Below are the code and all the weights of a small trained network. Each question names an input and a class and asks about switching units off, where a switched-off unit gives its printed mean instead of its output.

import numpy as np


def w(rows, s, z=0):
    codes = np.array(rows[::2]) - 128.0
    scale = np.full(codes.shape[1], s)
    scale[-1] = z or s
    return codes * scale


def norm(h):
    return h / np.sqrt((h * h).mean(-1, keepdims=True) + 1e-5)


def f(y):
    return y / 2 * (1 + np.tanh(0.7978845608 * (y + 0.044715 * y**3)))


def log_softmax(a):
    a = a - a.max(-1, keepdims=True)
    return a - np.log(np.exp(a).sum(-1, keepdims=True))


def net(x, mask):
    res = np.array(x, float).reshape(1, 2) / 4 @ E
    u = 0
    for l in range(2):
        y = f(norm(res) @ A[l][:, :-1].T + A[l][:, -1])
        res = res + np.where(mask[u : u + 4], y, B[l][:, -1]) @ B[l][:, :-1]
        u += 4
    return log_softmax(norm(res)[-1] @ U[:, :-1].T + U[:, -1])


A, B = {}, {}
E = w([
[187,105,102,124,39,44,81,99,224,31,103,100],'x0',
[165,56,124,45,131,29,255,131,122,199,75,126],'x1',
],0.008)
A[0] = w([
[83,96,151,102,121,199,166,113,49,221,169,159,183],'L0N1',
[43,143,118,87,23,158,97,182,56,160,65,254,4],'L0N2',
[124,132,30,252,30,10,128,134,125,133,93,83,168],'L0N3',
[66,151,72,241,116,208,131,125,206,101,225,125,163],'L0N4',
],0.0035,0.0019)
B[0] = w([
[118,189,66,163,53,57,176,175,73,60,68,205,239],'L0N1',
[67,104,150,236,144,91,147,139,253,144,87,105,115],'L0N2',
[119,210,177,202,144,148,208,233,25,167,65,190,228],'L0N3',
[216,55,128,44,113,75,211,131,116,242,111,172,252],'L0N4',
],0.0056,0.0035)
A[1] = w([
[130,85,103,157,84,61,111,82,189,1,101,90,5],'L1N1',
[105,117,103,162,133,169,41,61,124,97,197,160,3],'L1N2',
[102,134,106,140,117,178,36,129,160,122,188,130,98],'L1N3',
[144,143,86,102,57,102,140,160,124,161,90,180,155],'L1N4',
],0.0062,0.0011)
B[1] = w([
[2,153,81,206,203,144,205,156,47,136,132,182,241],'L1N1',
[126,75,134,80,96,38,132,157,186,198,116,39,191],'L1N2',
[169,73,156,37,126,91,199,86,163,195,65,103,195],'L1N3',
[144,135,161,137,124,182,17,102,195,110,170,81,254],'L1N4',
],0.0097,0.0057)
U = w([
[37,192,79,201,154,105,165,189,53,131,97,213,208],'0',
[171,44,129,57,103,65,165,133,188,216,89,45,138],'1',
[186,178,169,135,79,194,8,120,178,73,186,103,124],'2',
[149,110,72,111,123,142,125,59,120,72,164,112,3],'3',
],0.012,0.0043)

Each question gives the input, the list of numbers given to net, and the class t.
The units are the neurons (one row each of A and B). Each row of codes is followed by its name. A weight is (code - 128) times the scale printed after its matrix; where a second scale follows, it is the last column's (A, B and U).
mask holds one flag per neuron, layer by layer. A switched-off neuron (its flag False) gives its mean, the last column of its row in B, instead of its output. The means were averaged over made-up inputs and are rounded, as every weight is.
A unit's drop is (log p(t) with every unit on - log p(t) with that unit switched off) / (log p(t) with every unit on - log p(t) with every unit switched off).
The circuit of an input: a set's keep is (log p(t) with only the set's units on - log p(t) with every unit switched off) / (log p(t) with every unit on - log p(t) with every unit switched off). Starting from all 8 units, units are removed one at a time, each time the one whose removal leaves the highest keep (on an exact tie, the one counted first), for as long as the keep stays at least 0.8.
circuit, biggest first: the units of the circuit, biggest drop first
unit that matters most: the unit with the biggest drop
k most important neurons: the k neurons with the biggest drops, biggest first
top k neurons in layer l: the k neurons of layer l with the biggest drops, biggest first
drop of u: that unit's drop, to one decimal
input [3,-4], class 1: unit that matters most	L0N1
input [-4,-5], class 1: 2 most important neurons	[L0N3 L1N1]
input [-1,-3], class 2: 2 most important neurons	[L0N4 L1N1]
input [8,-8], class 0: top 2 neurons in layer 1	[L1N1 L1N4]
input [-3,1], class 2: 2 most important neurons	[L0N1 L1N1]
input [7,7], class 0: circuit, biggest first	[L1N1 L0N4]
input [-2,0], class 2: 2 most important neurons	[L0N1 L1N1]
input [7,-8], class 1: circuit, biggest first	[L1N2 L1N3]
input [-6,-7], class 1: circuit, biggest first	[L0N3 L1N2 L1N3]
input [0,3], class 2: 3 most important neurons	[L1N4 L1N1 L1N3]
input [-3,-2], class 2: top 3 neurons in layer 0	[L0N1 L0N3 L0N4]
input [3,2], class 2: 2 most important neurons	[L0N3 L1N4]
input [2,0], class 2: 2 most important neurons	[L0N3 L1N1]
input [8,5], class 0: circuit, biggest first	[L1N1]
input [6,-7], class 1: 3 most important neurons	[L1N2 L1N3 L0N1]
input [0,-4], class 1: 2 most important neurons	[L0N3 L0N1]
input [4,1], class 0: 2 most important neurons	[L0N4 L1N1]
input [-3,3], class 2: drop of L0N1	0.8
input [8,-6], class 0: drop of L1N1	1.2
input [0,-6], class 1: drop of L0N4	0.0
input [4,-3], class 0: drop of L1N1	1.4
input [1,-2], class 2: unit that matters most	L0N4
